Here is a tiny trained network, its code and every weight. The questions are about switching its units off for an input and a target symbol, where a switched-off unit gives its printed mean instead of its output.

import numpy as np


def w(rows, s, z=0):
    codes = np.array(rows[::2]) - 128.0
    scale = np.full(codes.shape[1], s)
    scale[-1] = z or s
    return codes * scale


def norm(h):
    return h / np.sqrt((h * h).mean(-1, keepdims=True) + 1e-5)


def f(y):
    return y / 2 * (1 + np.tanh(0.7978845608 * (y + 0.044715 * y**3)))


def softmax(a):
    e = np.exp(a - a.max(-1, keepdims=True))
    return e / e.sum(-1, keepdims=True)


def log_softmax(a):
    a = a - a.max(-1, keepdims=True)
    return a - np.log(np.exp(a).sum(-1, keepdims=True))


def net(x, mask):
    ids = ['Φηθμτω'.index(c) for c in x.split()]
    T = len(ids)
    res = E[ids] + P[:T]
    q, k, v = (norm(res) @ M[0].T for M in (Q, K, V))
    z = softmax(np.where(np.tri(T) > 0, q @ k.T / 3**0.5, -1e9)) @ v
    res = res + np.where(mask[0], z, O[0][:, -1]) @ O[0][:, :-1]
    y = f(norm(res) @ A[0][:, :-1].T + A[0][:, -1])
    res = res + np.where(mask[1:9], y, B[0][:, -1]) @ B[0][:, :-1]
    return log_softmax(norm(res)[-1] @ U[:, :-1].T + U[:, -1])


Q, K, V, O, A, B = {}, {}, {}, {}, {}, {}
E = w([
[173,202,160,47,191],'Φ',
[146,37,87,171,114],'η',
[166,119,133,194,124],'θ',
[24,163,71,181,110],'μ',
[89,121,252,136,157],'τ',
[129,116,7,166,184],'ω',
],0.018)
P = w([
[104,120,94,96,211],'0',
[125,114,94,6,78],'1',
[112,139,105,116,206],'2',
[125,124,108,50,77],'3',
[131,153,117,146,206],'4',
[145,134,106,83,63],'5',
[141,170,123,165,198],'6',
[165,145,113,117,47],'7',
[151,190,129,183,194],'8',
[179,166,113,156,33],'9',
[152,206,148,194,191],'10',
[173,173,100,182,27],'11',
],0.011)
Q[0] = w([
[118,181,39,184,166],'h0',
[145,167,137,130,222],'h0',
[100,157,177,201,253],'h0',
],0.017)
K[0] = w([
[142,182,76,140,122],'h0',
[135,228,126,106,128],'h0',
[98,252,148,145,101],'h0',
],0.024)
V[0] = w([
[195,143,206,21,218],'h0',
[204,104,144,181,97],'h0',
[59,206,150,185,2],'h0',
],0.0082)
O[0] = w([
[185,102,4,170,156,171],'h0',
[116,61,102,117,173,51],'h0',
[130,142,45,69,143,4],'h0',
],0.012,0.0038)
A[0] = w([
[137,131,121,119,207,36],'n0',
[88,195,134,55,103,131],'n1',
[114,117,159,142,216,162],'n2',
[111,135,118,105,153,114],'n3',
[119,128,171,93,208,40],'n4',
[174,186,89,126,168,146],'n5',
[198,167,137,78,84,106],'n6',
[105,149,154,9,143,254],'n7',
],0.015,0.007)
B[0] = w([
[96,87,144,142,136,152],'n0',
[146,83,127,118,126,198],'n1',
[130,138,116,82,112,196],'n2',
[82,95,198,113,159,127],'n3',
[133,128,162,194,185,127],'n4',
[125,126,133,157,93,254],'n5',
[89,83,137,86,166,148],'n6',
[76,208,252,128,123,201],'n7',
],0.026,0.0076)
U = w([
[114,175,206,143,136,239],'Φ',
[113,19,155,115,9,2],'η',
[159,136,81,209,98,230],'θ',
[82,168,61,70,123,106],'μ',
[113,55,149,178,207,44],'τ',
[221,143,140,61,126,71],'ω',
],0.012,0.0047)

Each question gives the input, a string of symbols that net reads in full, and the target symbol t.
The units are the heads (3 rows each of Q, K, V and O) and the neurons (one row each of A and B). Each row of codes is followed by its name. A weight is (code - 128) times the scale printed after its matrix; where a second scale follows, it is the last column's (O, A, B and U).
mask holds one flag per unit, heads first, then neurons. A switched-off unit (its flag False) gives its mean, the last column of its rows in O or B, instead of its output. The means were averaged over made-up inputs and are rounded, as every weight is.
A unit's drop is (log p(t) with every unit on - log p(t) with that unit switched off) / (log p(t) with every unit on - log p(t) with every unit switched off).
The circuit of an input: a set's keep is (log p(t) with only the set's units on - log p(t) with every unit switched off) / (log p(t) with every unit on - log p(t) with every unit switched off). Starting from all 9 units, units are removed one at a time, each time the one whose removal leaves the highest keep (on an exact tie, the one counted first), for as long as the keep stays at least 0.8.
circuit, biggest first: the units of the circuit, biggest drop first
k most important neurons: the k neurons with the biggest drops, biggest first
drop when u is switched off: that unit's drop, to one decimal
input θ ω Φ Φ τ ω μ μ τ ω τ η, target Φ: 2 most important neurons => (n1; n5)
input ω Φ μ ω Φ τ τ μ θ μ ω η, target Φ: circuit, biggest first => (h0; n7)
input τ τ τ ω μ η τ ω, target η: 2 most important neurons => (n7; n1)
input τ ω η Φ Φ ω μ η ω τ, target η: 2 most important neurons => (n7; n6)
input τ μ τ μ Φ η ω θ ω ω θ, target θ: circuit, biggest first => (n7)
input η τ τ τ τ, target τ: 2 most important neurons => (n4; n0)
input η η ω ω τ, target τ: 4 most important neurons => (n4; n7; n0; n2)
input μ ω Φ μ Φ Φ, target θ: 2 most important neurons => (n5; n7)
input ω Φ ω ω, target θ: 4 most important neurons => (n7; n2; n6; n3)
input ω θ Φ Φ, target η: drop when h0 is switched off => 1.1
input μ μ ω ω τ η Φ Φ τ, target θ: drop when n7 is switched off => 0.2
input τ η ω η θ ω, target η: drop when n2 is switched off => 0.1
input η θ θ ω, target Φ: drop when h0 is switched off => 2.0
